[[119 133 142 137 126 135 136 119 124 150 122 126 155 146 118 133]
 [125 126 137 136 125 145 133 115 127 146 120 126 152 147 122 134]
 [118 136 143 136 126 132 138 120 124 151 123 126 155 146 117 133]
 [125 125 135 135 125 147 132 114 128 144 120 126 150 147 122 134]
 [121 130 139 137 125 141 135 117 126 148 120 126 153 147 120 133]
 [116 137 144 136 126 129 139 122 123 152 123 127 155 146 117 133]]
->
[[125 125 135 135 125 147 132 114 128 144 120 126 150 147 122 134]
 [125 126 137 136 125 145 133 115 127 146 120 126 152 147 122 134]
 [121 130 139 137 125 141 135 117 126 148 120 126 153 147 120 133]
 [119 133 142 137 126 135 136 119 124 150 122 126 155 146 118 133]
 [118 136 143 136 126 132 138 120 124 151 123 126 155 146 117 133]
 [116 137 144 136 126 129 139 122 123 152 123 127 155 146 117 133]]

[[122 118 122 131 113]
 [126 106 129 130 125]
 [105 143 134 135 115]
 [151 133 119 135 123]
 [126 147 112 145 114]
 [110 137 114 138 120]
 [141 145 140 130 133]
 [112 127 151 135 139]
 [120 122 124 122 147]
 [131 133 118 122 142]
 [117 139 131 127 137]
 [120 119 128 121 123]]
->
[[126 147 112 145 114]
 [110 137 114 138 120]
 [131 133 118 122 142]
 [151 133 119 135 123]
 [122 118 122 131 113]
 [120 122 124 122 147]
 [120 119 128 121 123]
 [126 106 129 130 125]
 [117 139 131 127 137]
 [105 143 134 135 115]
 [141 145 140 130 133]
 [112 127 151 135 139]]

[[135 140 126 124 154 145]
 [122 125 140 141 124 119]
 [124 135 113 112 128 109]
 [120 112 112 124 117 145]]
->
[[120 112 112 124 117 145]
 [124 135 113 112 128 109]
 [135 140 126 124 154 145]
 [122 125 140 141 124 119]]

[[129 128 138 128 121 132 119 130 131 137]
 [128 127 128 127 128 128 132 123 120 126]
 [121 124 137 124 113 120 115 116 125 151]
 [131 128 113 128 129 132 129 127 125 129]]
->
[[131 128 113 128 129 132 129 127 125 129]
 [128 127 128 127 128 128 132 123 120 126]
 [121 124 137 124 113 120 115 116 125 151]
 [129 128 138 128 121 132 119 130 131 137]]

[[146 128 132 139 122 119 130 123 103 110 147]
 [153 123 133 120 110 128 147 127 118 115 133]
 [118 149 122 145 144 131 134 129 103 131 145]]
->
[[118 149 122 145 144 131 134 129 103 131 145]
 [146 128 132 139 122 119 130 123 103 110 147]
 [153 123 133 120 110 128 147 127 118 115 133]]

[[118 128 141 128 129 104 122 128 128 124 133 128]
 [121 128 126 120 133 144 137 128 128 125 136 130]
 [118 128 152 134 128 102 120 128 146 131 140 132]
 [153 151 125 123 125 112 123 131 151 130 101 129]]
->
[[153 151 125 123 125 112 123 131 151 130 101 129]
 [121 128 126 120 133 144 137 128 128 125 136 130]
 [118 128 141 128 129 104 122 128 128 124 133 128]
 [118 128 152 134 128 102 120 128 146 131 140 132]]

[[126 151 152 136 120 115 144 143]
 [107 135 142 109 120 124 133 133]
 [128 136 130 124 124 116 112 116]
 [136 135 124 121 114 121 111 116]
 [110 135 138 110 124 131 133 139]]
->
[[136 135 124 121 114 121 111 116]
 [128 136 130 124 124 116 112 116]
 [110 135 138 110 124 131 133 139]
 [107 135 142 109 120 124 133 133]
 [126 151 152 136 120 115 144 143]]

[[139 137 132 130 136]
 [132 121 142 122 128]
 [126 109 129 120 150]
 [123 143 124 113 122]
 [129 118 140 131 123]
 [137 130 126 141 131]
 [130 125 121 136 129]
 [140 135 135 126 133]
 [131 140 116 101 122]
 [124 125 130 112 118]]
->
[[131 140 116 101 122]
 [130 125 121 136 129]
 [123 143 124 113 122]
 [137 130 126 141 131]
 [126 109 129 120 150]
 [124 125 130 112 118]
 [139 137 132 130 136]
 [140 135 135 126 133]
 [129 118 140 131 123]
 [132 121 142 122 128]]
---
[[133 125 138 123 148 150 147 124 127 109 123]
 [129 130 132 130 131 137 134 130 124 129 126]
 [131 128 127 128 133 129 133 127 127 134 133]
 [137 123 120 110 145 125 118 125 137 147 104]
 [130 133 114 124 125 134 127 127 115 116 121]]
->
[[133 125 138 123 148 150 147 124 127 109 123]
 [131 128 127 128 133 129 133 127 127 134 133]
 [130 133 114 124 125 134 127 127 115 116 121]]

[[125 123 134 107 123 123 154 142 139 123 125]
 [126 124 129 117 136 134 145 121 150 142 137]]
->
[[125 123 134 107 123 123 154 142 139 123 125]]

[[106 135 148]
 [155 114 130]
 [133 114 139]
 [137 133 117]
 [145 133 123]
 [125 134 139]
 [116 127 127]
 [144 135 129]
 [125 128 143]]
->
[[106 135 148]
 [133 114 139]
 [145 133 123]
 [116 127 127]
 [125 128 143]]

[[136 132 146 107 146 107 129 117 135 113 147]
 [142 132 103 150 120 150 132 124 135 149 106]
 [103 105 136 126 110 128 114 154 105 119 130]]
->
[[136 132 146 107 146 107 129 117 135 113 147]
 [103 105 136 126 110 128 114 154 105 119 130]]

[[122 153 138 138 112 147]
 [115 133 140 139 120 134]
 [121 149 137 134 126 139]]
->
[[122 153 138 138 112 147]
 [121 149 137 134 126 139]]

[[139 126 109]
 [101 122 133]
 [139 118 128]
 [138 121 137]
 [124 116 123]
 [110 127 128]
 [125 132 148]
 [114 145 130]
 [134 124 136]
 [114 106 120]
 [138 140 129]]
->
[[139 126 109]
 [139 118 128]
 [124 116 123]
 [125 132 148]
 [134 124 136]
 [138 140 129]]

[[148 133]
 [132 112]
 [135 103]
 [142 134]
 [140 139]
 [136 129]
 [127 141]
 [134 104]
 [138 132]]
->
[[148 133]
 [135 103]
 [140 139]
 [127 141]
 [138 132]]

[[108 116 130 137 121 139 108 131 120 116 139 118 125 121]
 [125 144 126 112 141 115 141 111 121 126 116 119 123 120]
 [108 123 140 140 130 138 115 144 120 112 144 127 133 121]
 [124 135 146 113 152 119 124 121 111 119 108 110 127 128]]
->
[[108 116 130 137 121 139 108 131 120 116 139 118 125 121]
 [108 123 140 140 130 138 115 144 120 112 144 127 133 121]]
---
[[130 117 116 105 146 134 132 140 122 112 128]
 [124 142 112 108 127 129 113 138 135 150 145]
 [114 133 136 125 111 137 138 128 142 131 117]
 [110 113 140 121 120 124 129 142 149 134 110]
 [131 132 119 125 120 146 109 114 141 117 129]
 [109 127 145 125 120 149 110 142 114 125 123]
 [132 135 115 125 138 147 104 137 117 141 131]]
->
[[128 130 117 116 105 146 134 132 140 122 112]
 [145 124 142 112 108 127 129 113 138 135 150]
 [117 114 133 136 125 111 137 138 128 142 131]
 [110 110 113 140 121 120 124 129 142 149 134]
 [129 131 132 119 125 120 146 109 114 141 117]
 [123 109 127 145 125 120 149 110 142 114 125]
 [131 132 135 115 125 138 147 104 137 117 141]]

[[117 133 127 148]
 [127 152 127 136]
 [117 152 127 148]
 [117 133 127 148]
 [117 137 127 148]
 [117 152 127 142]
 [117 152 127 148]]
->
[[148 117 133 127]
 [136 127 152 127]
 [148 117 152 127]
 [148 117 133 127]
 [148 117 137 127]
 [142 117 152 127]
 [148 117 152 127]]

[[127 132 115 113 120 132 114 134 129]
 [128 143 133 126 125 129 129 134 132]
 [132 130 120 131 128 123 124 131 141]
 [138 151 110 124 122 117 117 131 148]
 [142 140 124 133 129 120 120 134 134]
 [121 133 123 118 121 134 125 133 133]
 [132 156 119 126 122 120 126 131 148]
 [126 157 122 120 120 125 128 132 144]]
->
[[129 127 132 115 113 120 132 114 134]
 [132 128 143 133 126 125 129 129 134]
 [141 132 130 120 131 128 123 124 131]
 [148 138 151 110 124 122 117 117 131]
 [134 142 140 124 133 129 120 120 134]
 [133 121 133 123 118 121 134 125 133]
 [148 132 156 119 126 122 120 126 131]
 [144 126 157 122 120 120 125 128 132]]

[[112 136 140 113 121 157]
 [133 127 125 120 129 141]
 [133 126 127 128 120 119]
 [131 117 126 128 125 134]
 [130 126 127 120 125 133]
 [127 138 125 123 132 127]]
->
[[157 112 136 140 113 121]
 [141 133 127 125 120 129]
 [119 133 126 127 128 120]
 [134 131 117 126 128 125]
 [133 130 126 127 120 125]
 [127 127 138 125 123 132]]

[[117 124 127 124 126 134 120 134 120 129 131 106 131]
 [129 122 116 125 124 131 114 133 136 131 130 147 115]]
->
[[131 117 124 127 124 126 134 120 134 120 129 131 106]
 [115 129 122 116 125 124 131 114 133 136 131 130 147]]

[[124 123 135 128 143 143 137]
 [144 110 120 126 154 133 137]
 [118 106 138 118 122 112 107]
 [129 125 157 126 141 131 125]
 [ 99 149 127 154 123 130 121]
 [119 129 136 114 104 135 144]]
->
[[137 124 123 135 128 143 143]
 [137 144 110 120 126 154 133]
 [107 118 106 138 118 122 112]
 [125 129 125 157 126 141 131]
 [121  99 149 127 154 123 130]
 [144 119 129 136 114 104 135]]

[[124 131 143 130 116 135 118]
 [119 133 108 121 126 147 140]
 [119 122 127 130 143 125 137]
 [140 125 148 130 117 154 151]
 [128 127 119 133 124 148 115]]
->
[[118 124 131 143 130 116 135]
 [140 119 133 108 121 126 147]
 [137 119 122 127 130 143 125]
 [151 140 125 148 130 117 154]
 [115 128 127 119 133 124 148]]
